Below is a small trained network, with its code and all its weights. Each question gives an input and a target symbol and asks what happens when units are switched off, that is, made to give their printed mean instead of their output.

import numpy as np


def w(rows, s, z=0):
    codes = np.array(rows[::2]) - 128.0
    scale = np.full(codes.shape[1], s)
    scale[-1] = z or s
    return codes * scale


def norm(h):
    return h / np.sqrt((h * h).mean(-1, keepdims=True) + 1e-5)


def f(y):
    return np.maximum(y, 0)


def softmax(a):
    e = np.exp(a - a.max(-1, keepdims=True))
    return e / e.sum(-1, keepdims=True)


def log_softmax(a):
    a = a - a.max(-1, keepdims=True)
    return a - np.log(np.exp(a).sum(-1, keepdims=True))


def net(x, mask):
    ids = ['αβδζθλξπτφ'.index(c) for c in x.split()]
    T = len(ids)
    res = E[ids] + P[:T]
    r = norm(res)
    for j in range(3):
        rows = slice(2 * j, 2 * j + 2)
        q, k, v = (r @ M[0][rows].T for M in (Q, K, V))
        z = softmax(np.where(np.tri(T) > 0, q @ k.T / 2**0.5, -1e9)) @ v
        o = O[0][rows]
        res = res + np.where(mask[j], z, o[:, -1]) @ o[:, :-1]
    y = f(norm(res) @ A[0][:, :-1].T + A[0][:, -1])
    res = res + np.where(mask[3:15], y, B[0][:, -1]) @ B[0][:, :-1]
    return log_softmax(norm(res)[-1] @ U[:, :-1].T + U[:, -1])


Q, K, V, O, A, B = {}, {}, {}, {}, {}, {}
E = w([
[3,152,110,106,128],'α',
[113,176,30,107,177],'β',
[208,184,138,89,133],'δ',
[143,173,182,106,157],'ζ',
[150,153,112,45,141],'θ',
[158,189,148,91,200],'λ',
[184,202,103,165,141],'ξ',
[72,198,127,170,187],'π',
[148,149,165,108,48],'τ',
[89,144,47,121,69],'φ',
],0.013)
P = w([
[137,253,100,114,87],'0',
[134,172,126,127,109],'1',
[140,139,123,129,115],'2',
[98,224,116,85,98],'3',
[134,117,127,142,122],'4',
[147,97,139,133,127],'5',
[84,180,101,67,120],'6',
],0.017)
Q[0] = w([
[152,16,132,192,122],'h0',
[95,74,124,130,109],'h0',
[141,116,80,165,104],'h1',
[175,50,130,194,146],'h1',
[121,100,103,204,160],'h2',
[147,8,141,185,106],'h2',
],0.017)
K[0] = w([
[114,255,113,107,93],'h0',
[69,144,139,78,78],'h0',
[150,181,124,109,115],'h1',
[102,254,120,90,87],'h1',
[78,218,135,128,141],'h2',
[118,196,129,86,83],'h2',
],0.015)
V[0] = w([
[79,134,170,34,129],'h0',
[121,122,211,190,141],'h0',
[82,174,172,156,199],'h1',
[253,138,123,135,142],'h1',
[94,149,141,202,59],'h2',
[174,113,167,88,32],'h2',
],0.013)
O[0] = w([
[32,77,196,5,128,236],'h0',
[69,230,191,191,52,75],'h0',
[151,217,133,123,149,254],'h1',
[190,87,156,230,162,176],'h1',
[111,145,83,184,23,85],'h2',
[172,86,209,91,38,167],'h2',
],0.011,0.0043)
A[0] = w([
[50,83,146,177,171,130],'n0',
[164,46,93,45,122,105],'n1',
[162,155,124,152,94,73],'n2',
[223,147,154,122,144,161],'n3',
[125,53,83,132,51,118],'n4',
[40,78,54,224,152,253],'n5',
[223,111,146,171,118,127],'n6',
[126,203,140,172,106,133],'n7',
[194,140,9,124,107,116],'n8',
[130,137,118,178,132,71],'n9',
[133,216,239,130,95,69],'n10',
[33,154,125,153,39,84],'n11',
],0.012,0.0053)
B[0] = w([
[213,213,188,80,107,135],'n0',
[64,71,118,189,125,191],'n1',
[154,74,172,149,169,146],'n2',
[100,151,203,84,142,221],'n3',
[97,122,45,150,65,151],'n4',
[191,168,43,93,65,166],'n5',
[145,189,177,41,97,176],'n6',
[76,59,170,240,87,202],'n7',
[162,43,128,158,148,176],'n8',
[159,132,143,164,100,138],'n9',
[1,71,105,149,162,254],'n10',
[150,118,195,95,151,174],'n11',
],0.0097,0.0088)
U = w([
[99,194,103,50,90,135],'α',
[137,127,70,145,203,150],'β',
[185,174,228,85,80,69],'δ',
[45,128,187,197,129,151],'ζ',
[133,35,158,96,176,32],'θ',
[135,215,172,127,234,2],'λ',
[178,154,150,190,99,239],'ξ',
[100,209,86,189,133,153],'π',
[131,106,189,125,5,50],'τ',
[109,74,79,159,85,182],'φ',
],0.012,0.0044)

Each question gives the input, a string of symbols that net reads in full, and the target symbol t.
The units are the heads (2 rows each of Q, K, V and O) and the neurons (one row each of A and B). Each row of codes is followed by its name. A weight is (code - 128) times the scale printed after its matrix; where a second scale follows, it is the last column's (O, A, B and U).
mask holds one flag per unit, heads first, then neurons. A switched-off unit (its flag False) gives its mean, the last column of its rows in O or B, instead of its output. The means were averaged over made-up inputs and are rounded, as every weight is.
A unit's drop is (log p(t) with every unit on - log p(t) with that unit switched off) / (log p(t) with every unit on - log p(t) with every unit switched off).
The circuit of an input: a set's keep is (log p(t) with only the set's units on - log p(t) with every unit switched off) / (log p(t) with every unit on - log p(t) with every unit switched off). Starting from the 12 units with the biggest drops (on a tie, the unit counted first), units are removed one at a time, each time the one whose removal leaves the highest keep (on an exact tie, the one counted first), for as long as the keep stays at least 0.8.
circuit, biggest first: the units of the circuit, biggest drop first
k most important neurons: the k neurons with the biggest drops, biggest first
which heads matter: for each layer, one digit per head in row order, 1 if its drop is at least 0.15 and else 0, layers parted by /
input ζ θ ζ β, target ζ: circuit, biggest first -> (h0 h1 n7)
input α π ζ τ, target ζ: circuit, biggest first -> (n10 h1)
input ζ ξ λ α ζ ζ δ, target ζ: circuit, biggest first -> (h0 n10)
input α ξ β α ζ β ξ, target β: which heads matter -> 101
input θ ζ ξ τ, target ξ: which heads matter -> 100
input ξ ζ τ π, target τ: which heads matter -> 011
input θ λ ζ τ ζ ζ λ, target ζ: which heads matter -> 110
input ζ λ ζ λ, target ζ: circuit, biggest first -> (h0 n10 h1)
input π φ β θ ζ τ ζ, target τ: circuit, biggest first -> (h2)
input ζ ζ δ λ ζ π α, target π: circuit, biggest first -> (h2 h0)
input ζ α δ α, target δ: circuit, biggest first -> (h1 n0)
input α φ α π δ, target δ: circuit, biggest first -> (h0 n6)
input ζ ζ α ζ, target α: which heads matter -> 010
input ζ λ ζ ζ π, target π: circuit, biggest first -> (h2 n5)
input φ δ β ζ, target β: circuit, biggest first -> (h0)
input λ π ζ β, target ζ: circuit, biggest first -> (h0 n7 h1)
input α φ α θ α φ α, target φ: which heads matter -> 100
input τ ξ δ λ, target δ: 2 most important neurons -> (n6 n10)
input ξ δ λ θ ζ λ π, target λ: which heads matter -> 001
input ζ ξ ξ φ α, target α: which heads matter -> 000
input ξ ζ λ, target λ: which heads matter -> 001
input ζ δ λ θ ζ φ ζ, target φ: which heads matter -> 110
